Below is a small trained network, with its code and all its weights. Each question gives an input and a class and asks what happens when units are switched off, that is, made to give their printed mean instead of their output.

import numpy as np


def w(rows, s, z=0):
    codes = np.array(rows[::2]) - 128.0
    scale = np.full(codes.shape[1], s)
    scale[-1] = z or s
    return codes * scale


def f(y):
    return np.maximum(y, 0)


def log_softmax(a):
    a = a - a.max(-1, keepdims=True)
    return a - np.log(np.exp(a).sum(-1, keepdims=True))


def net(x, mask):
    res = np.array(x, float).reshape(1, 8) / 4 @ E
    y = f(res @ A[0][:, :-1].T + A[0][:, -1])
    res = res + np.where(mask, y, B[0][:, -1]) @ B[0][:, :-1]
    return log_softmax(res[-1] @ U[:, :-1].T + U[:, -1])


A, B = {}, {}
E = w([
[114,156,138,126,156,128,98,109,119,118,89],'x0',
[245,112,178,138,161,45,178,56,114,233,125],'x1',
[143,125,139,121,141,121,116,126,162,111,134],'x2',
[81,210,144,82,76,139,108,66,112,70,235],'x3',
[119,122,149,147,129,156,174,130,148,105,142],'x4',
[141,148,158,147,99,125,125,158,106,160,125],'x5',
[150,136,130,140,110,115,111,161,109,165,142],'x6',
[135,190,62,254,90,61,171,95,170,122,131],'x7',
],0.0081)
A[0] = w([
[97,155,163,40,106,200,61,178,89,84,194,44],'neuron 0',
[165,2,179,73,198,192,134,221,73,130,19,253],'neuron 1',
[182,88,199,105,159,169,140,24,77,172,168,152],'neuron 2',
[97,140,129,55,76,158,93,146,59,61,175,242],'neuron 3',
[196,90,84,203,138,72,190,53,171,213,32,87],'neuron 4',
[62,141,30,212,111,141,81,205,159,74,101,149],'neuron 5',
[174,232,125,59,73,115,174,17,66,139,173,138],'neuron 6',
[106,126,176,105,118,23,122,78,109,112,200,60],'neuron 7',
],0.0063,0.0016)
B[0] = w([
[161,54,152,156,153,138,26,39,57,140,230,215],'neuron 0',
[215,171,44,119,57,147,82,213,187,180,91,254],'neuron 1',
[203,136,74,113,67,120,135,199,211,162,56,206],'neuron 2',
[103,91,209,136,163,158,109,65,154,204,220,218],'neuron 3',
[134,76,216,186,219,73,86,92,69,32,148,246],'neuron 4',
[137,187,87,155,113,155,239,223,247,140,119,222],'neuron 5',
[153,170,72,50,39,127,101,83,168,74,86,220],'neuron 6',
[161,140,67,114,159,255,176,182,188,108,102,177],'neuron 7',
],0.0076,0.0086)
U = w([
[109,151,85,68,78,188,166,164,182,133,115,250],'0',
[181,147,55,133,101,78,231,166,155,85,60,182],'1',
[87,3,219,153,196,86,134,76,38,94,170,5],'2',
],0.0065,0.0016)

Each question gives the input, the list of numbers given to net, and the class t.
The units are the neurons (one row each of A and B). Each row of codes is followed by its name. A weight is (code - 128) times the scale printed after its matrix; where a second scale follows, it is the last column's (A, B and U).
mask holds one flag per neuron, in row order. A switched-off neuron (its flag False) gives its mean, the last column of its row in B, instead of its output. The means were averaged over made-up inputs and are rounded, as every weight is.
A unit's drop is (log p(t) with every unit on - log p(t) with that unit switched off) / (log p(t) with every unit on - log p(t) with every unit switched off).
unit that matters most: the unit with the biggest drop
top k neurons: the k neurons with the biggest drops, biggest first
drop when u is switched off: that unit's drop, to one decimal
input [8,7,-1,-1,0,4,4,4], class 2: top 2 neurons => neuron 4; neuron 1
input [4,-6,-2,3,6,3,7,-6], class 2: unit that matters most => neuron 0
input [-1,-5,-7,5,0,-5,2,0], class 2: top 3 neurons => neuron 0; neuron 1; neuron 3
input [7,-5,-6,2,-8,2,0,-5], class 2: top 2 neurons => neuron 0; neuron 3
input [6,2,-4,-8,2,-1,5,3], class 2: top 2 neurons => neuron 4; neuron 2
input [-3,7,-3,0,6,-3,-4,-7], class 1: top 2 neurons => neuron 2; neuron 3
input [5,0,8,8,-8,1,-6,-1], class 2: top 4 neurons => neuron 0; neuron 1; neuron 5; neuron 3
input [-2,-8,7,1,0,-3,-6,-6], class 2: top 2 neurons => neuron 0; neuron 3
input [8,6,5,-5,1,-8,-4,-8], class 1: drop when neuron 7 is switched off => 0.0
input [6,7,2,-7,3,0,7,6], class 2: drop when neuron 4 is switched off => 0.6
input [-4,3,4,-5,2,3,3,7], class 2: drop when neuron 4 is switched off => 0.4
